Here is a tiny trained network, its code and every weight. The questions are about switching its units off for an input and a class, where a switched-off unit gives its printed mean instead of its output.

import numpy as np


def w(rows, s, z=0):
    codes = np.array(rows[::2]) - 128.0
    scale = np.full(codes.shape[1], s)
    scale[-1] = z or s
    return codes * scale


def norm(h):
    return h / np.sqrt((h * h).mean(-1, keepdims=True) + 1e-5)


def f(y):
    return np.maximum(y, 0)


def log_softmax(a):
    a = a - a.max(-1, keepdims=True)
    return a - np.log(np.exp(a).sum(-1, keepdims=True))


def net(x, mask):
    res = np.array(x, float).reshape(1, 7) / 4 @ E
    u = 0
    for l in range(2):
        y = f(norm(res) @ A[l][:, :-1].T + A[l][:, -1])
        res = res + np.where(mask[u : u + 7], y, B[l][:, -1]) @ B[l][:, :-1]
        u += 7
    return log_softmax(norm(res)[-1] @ U[:, :-1].T + U[:, -1])


A, B = {}, {}
E = w([
[159,131,145,120,120,129,68,135,56,62,94,144],'x0',
[130,128,126,128,127,129,127,128,130,128,128,126],'x1',
[158,176,174,77,181,248,127,114,134,104,151,112],'x2',
[127,129,129,126,132,127,128,131,126,129,127,130],'x3',
[126,127,127,126,125,129,129,126,124,128,133,129],'x4',
[102,103,104,32,71,158,144,208,148,91,79,127],'x5',
[127,127,128,127,128,128,127,131,126,129,133,126],'x6',
],0.011)
A[0] = w([
[140,114,162,162,137,71,103,85,121,136,90,147,4],'0.n0',
[169,118,154,134,117,118,24,132,13,55,87,158,176],'0.n1',
[80,83,60,145,45,29,133,169,116,135,82,152,101],'0.n2',
[65,116,99,83,66,117,159,193,145,102,69,136,79],'0.n3',
[151,108,159,174,141,59,117,89,134,151,147,126,110],'0.n4',
[162,144,173,115,181,159,83,105,85,103,140,160,111],'0.n5',
[122,62,77,202,79,2,101,113,91,168,129,157,178],'0.n6',
],0.0061,0.0033)
B[0] = w([
[88,173,115,141,156,150,172,159,104,81,121,106,153],'0.n0',
[164,177,119,144,111,87,87,107,82,31,98,253,246],'0.n1',
[214,68,230,131,117,80,70,68,122,204,180,183,237],'0.n2',
[215,17,187,81,69,126,100,148,141,167,144,107,213],'0.n3',
[86,198,79,85,173,182,175,181,127,137,101,96,184],'0.n4',
[43,91,190,179,88,159,158,101,151,215,132,107,196],'0.n5',
[53,240,30,127,179,230,188,211,139,75,74,80,255],'0.n6',
],0.0055,0.0085)
A[1] = w([
[120,78,169,93,138,141,121,125,99,170,136,2,8],'1.n0',
[108,102,143,17,83,206,142,171,161,70,90,130,64],'1.n1',
[148,150,208,167,178,148,120,9,121,151,189,134,100],'1.n2',
[147,111,160,131,130,44,45,91,56,36,97,163,4],'1.n3',
[144,83,104,104,114,137,151,166,155,157,98,86,69],'1.n4',
[164,181,146,143,152,171,46,118,2,10,81,146,155],'1.n5',
[71,123,121,164,106,84,116,148,110,141,87,150,174],'1.n6',
],0.0073,0.0032)
B[1] = w([
[131,114,104,111,141,111,128,153,179,193,141,71,143],'1.n0',
[74,210,54,225,181,85,165,118,102,113,114,130,203],'1.n1',
[200,74,133,65,112,129,83,122,137,110,142,114,191],'1.n2',
[193,118,25,91,223,226,129,175,192,137,156,1,190],'1.n3',
[101,107,177,130,121,140,99,103,119,138,164,134,158],'1.n4',
[69,113,190,157,64,56,152,105,107,158,117,185,254],'1.n5',
[136,135,147,91,140,166,129,86,137,83,147,107,163],'1.n6',
],0.0096,0.012)
U = w([
[34,203,43,170,215,167,205,167,174,175,150,47,250],'0',
[58,219,105,208,130,95,152,128,45,35,56,194,225],'1',
[217,102,142,73,187,189,114,78,193,179,198,47,14],'2',
[178,80,253,132,88,149,58,51,69,103,143,194,40],'3',
[103,18,173,101,52,70,139,173,187,231,152,118,110],'4',
[243,44,76,57,80,104,57,207,107,65,86,153,82],'5',
],0.013,0.0011)

Each question gives the input, the list of numbers given to net, and the class t.
The units are the neurons (one row each of A and B). Each row of codes is followed by its name. A weight is (code - 128) times the scale printed after its matrix; where a second scale follows, it is the last column's (A, B and U).
mask holds one flag per neuron, layer by layer. A switched-off neuron (its flag False) gives its mean, the last column of its row in B, instead of its output. The means were averaged over made-up inputs and are rounded, as every weight is.
A unit's drop is (log p(t) with every unit on - log p(t) with that unit switched off) / (log p(t) with every unit on - log p(t) with every unit switched off).
The circuit of an input: a set's keep is (log p(t) with only the set's units on - log p(t) with every unit switched off) / (log p(t) with every unit on - log p(t) with every unit switched off). Starting from the 12 units with the biggest drops (on a tie, the unit counted first), units are removed one at a time, each time the one whose removal leaves the highest keep (on an exact tie, the one counted first), for as long as the keep stays at least 0.8.
units of the circuit, in order: the units of the circuit, biggest drop first
top k neurons: the k neurons with the biggest drops, biggest first
top k neurons in layer l: the k neurons of layer l with the biggest drops, biggest first
drop of u: that unit's drop, to one decimal
input [-8,4,2,-7,-1,-3,2], class 2: top 3 neurons -> (0.n6; 1.n5; 1.n1)
input [-4,-4,4,-2,1,-6,-2], class 2: top 2 neurons -> (1.n5; 1.n2)
input [-2,-1,8,7,6,1,5], class 0: units of the circuit, in order -> (1.n1)
input [7,-7,7,5,8,1,-6], class 1: top 2 neurons -> (0.n2; 1.n1)
input [-3,0,-8,-4,-7,0,-7], class 0: top 2 neurons in layer 1 -> (1.n5; 1.n2)
input [0,8,-7,3,-6,-8,-4], class 0: top 4 neurons -> (0.n1; 1.n5; 0.n6; 0.n4)
input [-7,3,6,-7,8,0,2], class 2: top 4 neurons -> (0.n6; 1.n2; 0.n4; 1.n5)
input [5,7,-7,-5,3,1,-2], class 5: top 3 neurons -> (0.n2; 1.n3; 1.n1)
input [0,-1,6,8,-1,7,-7], class 0: top 4 neurons -> (0.n1; 1.n1; 1.n5; 1.n0)
input [-7,-7,-8,7,-6,-1,5], class 0: top 2 neurons -> (0.n6; 1.n5)
input [4,-1,8,-7,-4,1,-3], class 1: top 2 neurons in layer 0 -> (0.n2; 0.n3)
input [-3,6,3,2,0,-6,-2], class 2: top 2 neurons -> (1.n5; 1.n2)
input [2,-2,-6,2,8,2,7], class 5: top 2 neurons in layer 0 -> (0.n2; 0.n6)
input [-6,-8,3,-5,-5,-6,3], class 2: units of the circuit, in order -> (1.n2)
input [-1,-6,1,-8,7,-6,-5], class 2: top 3 neurons -> (1.n2; 0.n1; 1.n1)
input [0,1,-7,1,8,-4,-3], class 0: top 3 neurons -> (0.n1; 1.n5; 0.n6)
input [1,2,4,8,-5,1,-3], class 1: drop of 0.n2 -> 3.8
input [-8,-7,6,2,8,-1,6], class 2: drop of 0.n6 -> 1.3
input [7,6,8,7,-2,8,2], class 1: drop of 1.n1 -> 0.2
input [2,1,-8,4,-7,3,4], class 5: units of the circuit, in order -> (1.n5)
